(in the rows, 128 means zero)
Each row of numbers stands for one element and depends on some of the facts below. Use the named rows to name the rest.

Facts:
nikam greko:naku drupitron:a
revok greko:nonir drupitron:a
sadrar drupitron:a
skanul drupitron:a
gavir greko:plagral pugi:grogis drupitron:a
meklu pugi:tiza, trizugrem, fakom drupitron:a
ziko greko:skanul pugi:luvofler drupitron:b
dragu pugi:gutan drupitron:a
fibil pugi:budel drupitron:a
sutrek pugi:dalu, vodrok drupitron:b
brufo drupitron:b
lizar greko:dinon drupitron:b
disil pugi:brufo, naku drupitron:a
dinon greko:stukis drupitron:a
mito drupitron:a
vibis greko:gotak pugi:vodrok, latrel drupitron:b
sobrek drupitron:a
brobu pugi:zonam drupitron:b
trubok pugi:stukis, dinon, midrokom drupitron:b
lakom pugi:sela, ratruk drupitron:b
skelas drupitron:b
trestol greko:lizar pugi:troplin drupitron:b
tanos pugi:skapodom, budel, lizar drupitron:a
vodrok drupitron:a
poban drupitron:a
kave greko:grubas pugi:midrokom, biku drupitron:a
noplito greko:klegor drupitron:b
statem greko:grogis pugi:greklus drupitron:a
drapan drupitron:a
tiza drupitron:b
grabomi greko:fibil pugi:budel drupitron:b
grogis greko:sakek drupitron:b
druluk pugi:reflak, ketri, flatrok, trudrun drupitron:b
kobre pugi:skanu drupitron:b
skapodom drupitron:a
stila drupitron:b
troplin greko:klaplil drupitron:a
soklir drupitron:a
stukis drupitron:a
plagral greko:kolek drupitron:b
flastes greko:fakom pugi:dovi, draflolun, deplur, bakluk, trizugrem drupitron:b
deplur greko:dradrutro drupitron:b
nidor greko:sediri drupitron:a
bakluk drupitron:a
droron greko:mitri pugi:plagral, bregedin drupitron:b
loflar greko:brufo pugi:mudros, trulem, plegrim, bratrek drupitron:b
rudan greko:skimok pugi:dradrutro drupitron:b
trutrem greko:seska pugi:zodru drupitron:a
lerok pugi:bratrek, luvofler drupitron:a
bisas drupitron:a
sela drupitron:a
skanu greko:digredrik drupitron:b
dozam drupitron:b
zedede drupitron:b
tedre pugi:dovi, trelom drupitron:b
plilik greko:vibis drupitron:a
gutan drupitron:b
vivas greko:dezi drupitron:b
nizen greko:grakam drupitron:a
bostes greko:grabomi drupitron:b
grogres pugi:nadrun, skelas, trelom drupitron:a
bukla drupitron:a
dalu greko:zilen drupitron:b
trizugrem drupitron:b
zefler drupitron:a
nonir greko:zuklak drupitron:a
flofla greko:zitran drupitron:b
naku greko:plapli drupitron:a
digredrik drupitron:a
vefle drupitron:b
trelom greko:zonam drupitron:a
dovi drupitron:b
rutridri drupitron:a
dradrutro greko:nidor drupitron:a
klaplil greko:rudan pugi:figruso, gamo drupitron:a
zitran greko:flatrok pugi:plalivus, rotrase drupitron:a
bratrek drupitron:a
figruso drupitron:b
biku drupitron:b
reflak greko:breke drupitron:b
fatrutir pugi:draflolun, skanul, noplito, peski, trikler drupitron:b
milol greko:brobu pugi:gutan drupitron:a
drusi greko:plilik drupitron:a
skimok greko:flastes pugi:sela drupitron:a
bregedin greko:draflolun drupitron:b
sakek greko:skole drupitron:a
brebrer pugi:draflolun drupitron:a
draflolun drupitron:b
skigi greko:nikam drupitron:a
skole greko:buful drupitron:a
dezi greko:reflak drupitron:a
trulem greko:gamo drupitron:b
gotak greko:skanu drupitron:a
plebre pugi:dozam, mito drupitron:b
trostos greko:bisas pugi:zefler drupitron:a
trikler drupitron:b
veski greko:flofla pugi:sela, zilen, soklir, troklis drupitron:b
koska pugi:mupir drupitron:b
dufo pugi:vodrok, nikam drupitron:a
tupli pugi:mudros drupitron:a
tutoflok pugi:bukla drupitron:b
sazal greko:plebre pugi:reflak, bakluk, trikler, grogis drupitron:a
drestes greko:vivas pugi:nonir, fakom drupitron:b
greklu pugi:mitri, bukla, drapan, seska drupitron:a
grakam greko:trodre drupitron:a
fakom drupitron:a
kolek greko:revok drupitron:a
nasku pugi:dozam, ratruk drupitron:a
stivos pugi:zefler, vodrok, tupur drupitron:a
seska greko:plalivus drupitron:a
mupir greko:bure drupitron:a
rosar pugi:skanu, staskudel, reflak, poban, bratrek drupitron:a
klegor greko:milol drupitron:a
kledasker greko:loflar drupitron:b
flatrok greko:skigi drupitron:b
gupla pugi:rotrase, zedede drupitron:a
buful drupitron:a
zuklak greko:drestes pugi:mupir, troplin, fakom drupitron:a
grubas drupitron:a
rotrase drupitron:b
nadrun greko:luvofler drupitron:a
klugrek greko:ziko pugi:mitri, stukis, plalivus, dozam drupitron:a
luvofler greko:latrel drupitron:a
divar greko:ketri pugi:gutan, greklus drupitron:a
pliflo greko:troklis pugi:deplur, nidor drupitron:a
pleve drupitron:b
mudros greko:lerok drupitron:a
zonam drupitron:b
greklus drupitron:a
troklis greko:nizen drupitron:a
tudel pugi:bukla, reflak, skelas drupitron:b
stusus pugi:fakom drupitron:a
gamo greko:bostes drupitron:b
ratruk drupitron:a
budel drupitron:b
todrem pugi:pleve, trodre, seska, vefle, flatrok drupitron:a
latrel greko:kave drupitron:a
sediri greko:trutrem pugi:dovi drupitron:b
plapli greko:flunan pugi:troplin, zedede, sobrek drupitron:a
sivun drupitron:a
staskudel greko:kleluk drupitron:b
mebon pugi:plilik, nizen drupitron:a
peski drupitron:b
zilen greko:divar drupitron:b
trodre greko:dalu drupitron:a
plalivus greko:zodru drupitron:b
zodru greko:klaratik drupitron:a
kleluk greko:mudros pugi:mudros, poban drupitron:a
satrin pugi:sivun, drapan, ketri, soklir, sobrek drupitron:a
mitri greko:sazal drupitron:b
triskes pugi:zodru, sadrar, ratruk, zedede, seska drupitron:a
plegrim drupitron:a
midrokom drupitron:b
ruluk greko:kobre pugi:trodre drupitron:a
klaratik greko:pustus drupitron:a
flunan greko:stila pugi:reflak, sadrar drupitron:a
klostem pugi:mupir, dradrutro, ketri drupitron:a
rekopli pugi:dradrutro, rutridri drupitron:b
ketri greko:staskudel drupitron:b
pustus greko:budel drupitron:a
trudrun drupitron:a
breke pugi:figruso, nikam drupitron:a
tupur drupitron:a
bure pugi:plilik, figruso, troklis drupitron:a
sebrok pugi:bregedin, bakluk drupitron:a
stuplevir greko:supuplin pugi:troplin, skole, ratruk, revok drupitron:a
supuplin greko:trestol drupitron:b

Some rows with their names:
[124 136 120 155 166 112 122 135 132 112 131 147 116 130 117 151  97 147
 164 125 126 150 144 156 136 116] : skapodom
[156  98 112 152 125 117 145  98 148 117 106  94  86 126 122 103 121 154
 150 119  99 153 126 124 129 103] : draflolun
[127 122 140  88 116 166 169 114 139 114 107 110 117 119 159 101 155 122
 100 152 106 124 109  70 118 125] : trubok
[129 106 102 161 138 123 164  96 151 119 108 101  99 115 121  92 135 176
 173 110  87 132 138 112 138 112] : budel
[143 116 125 158 131  89 121 129 120 158 113 167 139 153  90 161 107 130
 126 124 150 110 150 182 122 139] : revok
[155  90 118 160  91 106 116 102 133 145 115  90 107 129 107 105 141 147
 143 105 111 115 128 136 130 120] : deplur
[155  93 116 151 122 117 139  97 145 118 101 100  84 126 120 109 121 154
 148 123  99 152 126 125 123 101] : trikler
[149 148 174  92 119 180  77 135 111 132 123 184 171 126 139 161 156  50
  79 161 173 108 105 116 125 151] : stuplevir
[ 89 166 121  71 158 149 157 165 116 125 146 131 139 120 152 138 129 128
  97 152 139 152 118 105 104 129] : lerok
[123 121 107 181 106 111 115 140 129 101 162 123 135 160 115 168 131 136
 157 124 172 131 132 179 138 154] : skigi
[ 93 134 108  89  97 147 180 114 140 155 139  98 140 107 141  62 190 136
 106 114 113  88 130  75 131 156] : grabomi
[154 172 120  97 178 206 173 109 119 138 174 172 213 124 122  80  87  74
 121 129 161 163  84  96 159 137] : stusus
[133 133 125 157 126 109  84 147  96 152 131 129 147 135 100 157 114 156
 167 102 136 118 133 158 138 127] : nidor
[ 91 171 126  72 159 153 161 151 115 122 147 139 145 125 154 132 121 126
 106 143 139 151 117  99 120 136] : brebrer
[ 93 171 138  84 124 127 133 146 107 145 154 135 171 132 143 132 143 105
  97 127 151 119 124 113 127 158] : pliflo
[156  97 118 150 121 115 139 100 144 115  99  95  80 129 121 112 121 152
 144 125 101 156 126 124 119 102] : skelas
[118 146 145 164 130  65  89 114 121 132 128 135 139 137 115 159 122 114
 146 106 135 125 150 158 150 140] : troklis
[166  89 134 167  79 123  99 119 100 154  88  87 122 128 108 126 146 165
 165 105 105 102 111 120 136 110] : plalivus

Name these rows:
No name comes twice in this set of rows, the named rows included.
[121 153 181  83 140 178 102 149 116  97  93 183 130 121 167 198 151  78
  86 191 148 130 110  99 107 131]  nasku
[132 108 158 100  73 160 126 117 131 126 101 118 127 122 155 126 195  94
  81 159 129  85 110  85 114 143]  veski
[ 83 174 115  44 150 124 160 160 103 130 145 111 123 130 157 146 124 141
  89 143 149 182 109 101  91 129]  rosar
[159  82 118 163  90  99 132  97 139 153 102 106 108 136 102 107 138 141
 129 114 115 106 140 145 124 127]  plagral
[111 141 123 162 172 121 128 132 140 109 124 160 119 118 120 150 109 148
 172 124 120 133 152 148 141 124]  zefler
[114 157 152 171 140  46  94 111 117 139 134 110 152 133 119 158 120 101
 137 108 124 140 145 155 148 134]  trodre
[153  87 113 147  92 109  94  95 152 139 124 109  89 122 108  85 144 139
 141  93 113 108 145 139 133 126]  lizar
[140 110 142 196 113  72 121  83 147 138 109  75 131 111 118 106 162 109
 140 113  85 111 144 129 146 120]  dalu
[135 126 126 158 129 105  82 135 124 136 136 148 130 133 103 148 116 123
 146 109 147 122 142 173 137 133]  skole
[154  80 105 178  66 115 132 101 142 108 134  75 103 154 120 125 160 142
 146 119 140 126 119 147 130 138]  flatrok
[108 165 140  76 154 161 146 148 114 119 136 153 148 127 149 145 123 111
 100 154 144 149 110 100 116 133]  satrin
[ 76 166 134 101 134 148 139 154 122 140 147 156 173 115 140 132 165 115
 115 135 140  86 140 109 132 163]  trostos
[162  89 130 160 121 127 129  96 148 108  94 112  83 124 125 119 126 142
 147 131  98 142 126 122 130 104]  rotrase
[169  80 111 183 118 116 114 130 145 155 135  61 123  91  99  94 154 118
 118 127 105 127 131 158  97  93]  ketri
[ 83 166 144  89 158 161 155 154 127 112 128 165 147 113 158 146 143 119
 115 156 131 120 129  97 129 143]  bure

The same elements again, as new rows of numbers:
Some elements and their rows:
[130 133 121 128 122 125 129 138 131 132 132 115 119 115 127 118  94 131
 120 130 106 130 127 110 120 137 118 107 116 113 115 127 109 128 103 133
 121 131  96 132 105 111 141 128 116 132 132 129 138 113 125 133 140] : satrin
[164 140 137 130 135 108 124 131 128 131 161 122 125 113 123 132  96 139
 135  98 169 106 131 140 144 147 125 130 163 157 128 134 108 125 112 113
 126 135 125 142 130 152 137 130 123 124 145 123 137  97 145 137 129] : koska
[127 131 120 128 121 132 130 137 134 132 130 110 116 117 131 114 103 127
 121 131 102 134 128 110 119 140 115 107 117 111 118 129 110 128 108 134
 116 130 101 130 106 114 141 136 122 133 132 129 138 114 126 126 138] : disil
[128 129 122 127 120 126 131 140 133 132 130 109 120 116 128 116  95 129
 122 135 106 135 129 111 120 139 121 104 114 110 115 130 110 128 109 134
 118 129  95 130 104 108 141 129 120 133 130 129 140 113 126 129 139] : todrem
[132 125 139 127 136 124 126 125 124 121 143 151 140 137 129 139 150 128
 147 122 172 119 127 150 140 103 137 147 149 145 134 134 146 130 152 118
 140 130 157 126 152 141 120 120 139 124 128 125 119 139 133 124 105] : flofla
[143 117  99 130 125 147 131 102 135 133 111 115 133 130 138 110 152 106
 122 149  98 127 119 131 120  98 113 127 105 126 136 116 145 127 150 144
 127 137 124 117 113 100 114 140 136 140 122 129 127 124 126 137 120] : greklus
[137 113 141 127 141 131 136 120 126 125 120 131 151 146 126 148 160 142
 143 113 161 109 137 146 153  92 136 155 142 145 146 129 149 134 148 117
 135 128 145 130 149 151 115 111 129 119 127 131 116 134 147 115 128] : vivas
[116 143 119 129 129 138 117 115 120 130 127 177 117 131 123 140 147 130
 106 112  93  94 119 105 114 110 124 136 123 126 128 112 145 125 105 133
 142 139 122 120 141 130 122 140 110 132 130 131 114 135 118 151 126] : mupir
[133 125 140 126 135 122 126 132 128 120 155 160 141 134 131 136 147 125
 154 122 177 109 125 143 137  76 139 144 146 140 127 135 150 130 152 117
 144 137 151 121 152 126 124 120 144 128 128 125 122 143 133 120  93] : flatrok
[119 131 141 126 149 111 137 126 121 121 127 132 143 136 122 143 151 127
 131 135 197 129 133 153 145 118 142 156 141 138 142 119 140 131 127 118
 128 119 166 140 150 161 113 107 132 140 125 128 131 138 123 124 122] : zilen
[156 117 131 132 138 113 135 122 133 127 134 114 141 125 121 132 127 122
 136 114 160 116 132 152 141 108 139 142 142 159 143 130 127 120 154 124
 131 130 149 127 131 135 119 132 148 122 126 126 134 142 139 126 115] : draflolun
[135 123 152 125 129 116 129 121 126 124 135 141 140 138 124 144 149 133
 144 117 171 121 133 156 141 131 150 149 141 151 133 134 144 130 156 119
 135 128 160 123 153 150 114 114 140 115 126 124 125 141 136 115 123] : grogis
[107 128 121 128 127 139 124 119 120 126 114 157 129 136 127 133 146 127
 118 137  98 130 123 116 116 119 129 133 115 116 126 120 144 131 129 134
 138 128 130 122 132 121 123 129 115 130 121 129 114 142 114 141 127] : skole
[136 146 123 128 123 127 122 133 134 136 142 132 106 110 124 122  99 133
 112 108 100 102 125 101 116 137 116 110 124 121 115 122 111 123  87 133
 124 141  93 127 114 122 140 142 114 132 142 129 139 109 129 141 139] : klostem
[104 149 126 131 106 124 103 145 122 131 135 133 118 131 136 143 118 138
 133 145 115 132 125 132 121 156 127 114 123 102 119 129 126 126 105 124
 127 123 100 129 142 122 130  99 117 126 129 134 132  96 126 132 144] : trutrem
[155 113 123 134 141 114 135 121 129 126 131 116 147 126 121 132 125 122
 136 121 161 126 130 154 142 105 137 143 145 158 144 129 128 124 155 122
 136 127 150 131 128 133 121 131 143 126 123 125 129 138 137 134 113] : vefle
[128 120 107 133 129 136 131 121 130 130 113 127 128 125 124 122 128 115
 112 133  88 126 122 115 115 101 121 125 108 127 134 119 129 123 132 141
 133 130 121 121 111 105 126 147 130 134 119 131 125 146 119 143 121] : grubas
[124 120 102 134 135 141 131 124 130 129 109 122 123 127 127 120 132 113
 110 136  81 137 122 111 116 105 118 125 115 123 138 120 124 120 129 139
 131 124 126 123 112 107 129 154 136 134 119 132 122 150 118 138 120] : tupur

Rows to name:
No name comes twice in this set of rows, the named rows included.
[100 131 111 130 133 159 126 151 131 130 115  82  89 122 143  98 114 122
 114 139  78 184 125  94 118 190  95 102 139 104 134 141  85 120 102 130
 103 105 125 143 103 130 162 174 143 137 134 133 123 131 122 111 133]  dufo
[119 136 128 125 120 142 128 143 140 134 125  98  96 118 135 107 115 126
 118 123  90 141 129  99 117 167 112 102 120 110 123 135 102 119 106 135
 106 126 113 127 111 125 145 156 144 128 137 131 140 129 129 107 139]  fibil
[156 113 123 135 143 113 134 123 126 125 134 116 150 126 120 133 119 123
 137 125 162 131 130 155 143 107 136 143 146 159 142 129 126 126 153 121
 136 124 147 135 125 131 124 128 137 127 122 124 127 135 135 138 112]  rotrase
[141 118 163 123 125 108 139 129 136 126 130 134 153 139 118 152 143 142
 149 108 175  97 145 153 147  90 160 145 122 143 130 130 151 132 152 122
 134 136 139 117 152 142 107  97 141 109 126 130 137 145 145 105 131]  reflak
[115 129 116 129 128 147 130 145 132 131 120  93 105 120 137 107 109 127
 118 136  91 157 127 100 121 161 106 103 127 106 127 135  97 125 105 132
 109 117 110 137 104 120 152 150 130 136 133 132 130 121 126 118 138]  breke
[108 140 150 117 107 122 127 150 136 128 145 143 119 123 130 127 112 138
 139 130 124 114 132 105 117 115 136 105 103  92  97 133 132 134 107 132
 122 141  93 116 129 108 134 104 123 125 135 130 143 120 125 107 136]  flunan
[132 131 131 137 126 110 108 129 118 125 137 137 146 142 128 162 144 130
 148 133 171 122 127 176 143 122 144 153 151 149 147 130 143 121 152 113
 144 121 152 129 165 142 110  98 141 119 122 131 124 120 136 135 117]  plalivus
[138 136 123 116 100 163 122  93 136 135 125 110 120 139 164  96 179 116
 148 162 135 137 119 151 129 166 103 119 114 107 116 131 159 144 148 137
 107 142 126 119 134 122 111 106 125 136 139 122 131  65 140 109 143]  milol
[159 127 154 125 124  98 135 142 139 130 154 101 136 114 121 130  92 138
 148 110 182 115 142 149 145 139 144 121 138 144 119 140 112 128 131 119
 119 134 121 131 124 138 130 110 140 116 138 124 154 110 147 112 136]  druluk
[153 114 124 134 140  98 133 147 113 120 148  98 162 115 122 125  61 142
 148 149 187 170 134 154 152 151 129 122 159 140 120 143  97 144 131 108
 131 110 113 161 104 125 150  95  96 132 125 119 129  87 134 150 131]  lakom
[128 111  93 138 139 121 132 129 114 123 113 130 154 122 119 126  95 123
 114 159 100 150 121 119 120  90 121 124 115 119 127 117 122 136 129 133
 145 119 102 139  95  89 137 120  95 144 109 128 116 127 111 169 122]  ratruk

The same elements again, as new rows of numbers:
Some rows with their names:
[109 197  63 182 120 116 134 136  74 156 170 154 164  68 125 165 101  90
 128 128  89  74 164 140 143  80 127 101 155 121  97 127  66 159 117 117
 204 180] : sutrek
[139 175 130 150 119  90 113  78 106 137 135 126 105  76 169 174 102 124
 112 139  75 102 162 107  79 163 127  80 113 169 111 114  75 143 149 165
 142 177] : ziko
[152 113 112 110 198 165 121  97 140 140 102 104 187 157  93 142 131 143
 147 122 148  86 114 187 147 162 151 139 137 148 127 121 163  78 123  75
 130 101] : meklu
[114 108 167  81 100 148 131 150 150 132  97 122 100 164 116  86 135 148
 143 150 167 189 120 113 126 139 104 121 111 126 158 124 167 142 112 133
  68  86] : bukla
[140 132 160 176 167 139 133 121 126 121 164  96 169 157  96  99 154 154
 161  75  85 168 121 113 129 137 130 166 160 115 157 158 109 110 158 114
  92 131] : grakam
[145 156 182  83 120 114 123 111 121 148 101  98 124 138 120 108 125 190
 166 162 102 180 143  98 105 159 150  98 130 161 156 134 100 152 129 130
  40 114] : plegrim
[132 155 107 151 140 152 116  76 113 123 146 146 156  95 141 192  90 115
  97 136 112  69 146 189 118 173 114  99  87 157  95  93 132  91 138 137
 172 155] : tedre
[164  71 128 127 164 114 141 107 131 112 104  99 153 120 132 111 124 186
 153 110 135 135 109 123 153  99 160 152 123  89 139 166  95 134 151 110
 111 131] : skigi
[158 155 161  89 161 107 114  97 118 161  89  73 140 136 120 123 122 174
 174 154 100 145 147  98  93 173 160  95 154 184 146 133  80 143 129 111
  59 124] : tupli
[108  92 145  94 111 150 140 167 157 140  95 117 105 176 107  85 142 122
 143 140 183 176 122 108 130 125  91 131 129 110 155 131 170 152 100 130
  91  88] : drapan
[166 156 138  95 192 112 103  67 123 185  56  49 152 146 118 141 116 162
 174 153 110 116 164 107  74 204 146  84 163 205 145 133  94 130 134  95
  76 126] : rosar
[102 122  70 164 135 143 117 149 136 142 129 120 108 106 146 163 116  40
 105 126 163  70 169 106  98 131  74 100 137 119  92 114 131 142 111 143
 201 162] : lakom
[115 168 132 134  86 160 127  96 106 102 162 186 143  90 139 167  93 147
  82 148 111 120 135 195 143 146 104  98  52 138 108  92 146  97 133 158
 146 139] : peski
[110  96 134 127 134 127 159 158 164 130  89 142 101 166 137  81 144 110
  91 131 182 162  82 103 139 137 111 150 161 102 151 143 178 112 102  92
 104  95] : revok
[ 71 189  95 161  43 127 157 184  80 138 175 197 125  82 134 123 105  97
 111 146 114 146 146 136 168  46  80 104 107  87 126 132 119 186 109 156
 188 149] : figruso
[115 137 121 166 100 104 114 122 100 113 180 153 107  82 154 168 131  99
  91 128  76 101 139 128 125 111 149 134 109 114  99 104 103 123 147 170
 178 162] : supuplin
[109 165 152 125  51  89 124  89 103 138 139 155  82  93 169 161 110 135
  98 163  69 163 152 114  94 143 107  80  66 152 134 108 116 152 149 198
 122 145] : skanu
[ 98 126 124 143  83 144 124 143 136 118 147 152  83 105 158 150 102  86
  94 148 149 134 164 104  97 137  76  92  87 120 115 100 139 148 118 179
 146 146] : pleve

Name these rows:
No name comes twice in this set of rows, the named rows included.
[116  90 104 126 149 104 124 144 130 191  96  86 128 177 107 113 167  94
 148 124 139 129 117 106 127  97 137 151 170 119 150 147 153 142 131 103
 158 101]  skimok
[140 101 134 117 167 119 118 124 148 151  82  81 121 161 122 115 142 125
 148 121 147 122 128 100 105 151 132 134 156 142 144 139 135 132 130 110
 110 112]  ruluk
[121 114 135 101 131 145 135 149 141 127 115 118 135 159 104 103 134 144
 143 129 155 155 117 133 145 117 125 141 134 118 145 133 155 133 109 110
  95  99]  rutridri
[131 102  94 164 154 140  87 150 146  98 157 109  97  92 155 177 120  56
  98 113 139  59 168  84  82 150 126 118 144 118  69  99  84 119 122 158
 171 181]  trubok
[157  76 138 124 147 115 142 120 129  99 122 111 143 116 129  99 124 200
 148 111 134 155 104 118 165  95 163 160 111  78 146 164  95 139 153 122
 100 130]  naku
[138 130 151  97 136 141 143  85 128 103 116 164 164 135 123 103 144 193
 146 102 128 133  86 181 176 113 154 166 120 161 156 123 171  95 142 125
 100  82]  nidor
[166  31 110 127 195 120 120 123 170 135  79  58 121 151 136 114 139 117
 150 102 179 102 125  86 108 135 131 160 153 101 135 157 123 129 140 110
 132 131]  zitran
[145 108 148 111 144 103 114 135 121 139 140 104 141 147 110 124 172 148
 142 127  96 142 102 123 144 102 194 161 148 118 139 136 117 116 142 113
 115 107]  gotak
[108 168 144 124  70 156 134  94 109 103 153 189 130  92 142 160  92 148
  88 160 115 137 137 189 124 147  97  91  45 142 118  88 158 105 134 166
 135 133]  trikler
[120 117 101 138 110  95 188 139  96 162 107 136 168 126 107  80 117 185
 171 129 132 179 110 137 194  27 124 145 126  63 178 191 107 195 136  95
 140 119]  nikam
[106 155 143 135  64 123 140  84 111 117 154 186 113 100 161 157 105 138
  81 150  99 138 123 170 125 147  99 101  49 142 127 102 158 117 151 173
 146 134]  grogis
[108 167 109 186  62 113 155 164 121 121 169 163  88 136 143 127 110  53
 126 112 127 127 133 134 116 108  36 119 101 111 118 155 142 171 139 153
 192 165]  zilen
[115  87 149 102 109 144 153 147 149 124 110 137 124 170 114  85 147 138
 130 130 166 170  94 141 155 109 104 156 112 106 160 140 192 129 120 120
 108  82]  mupir

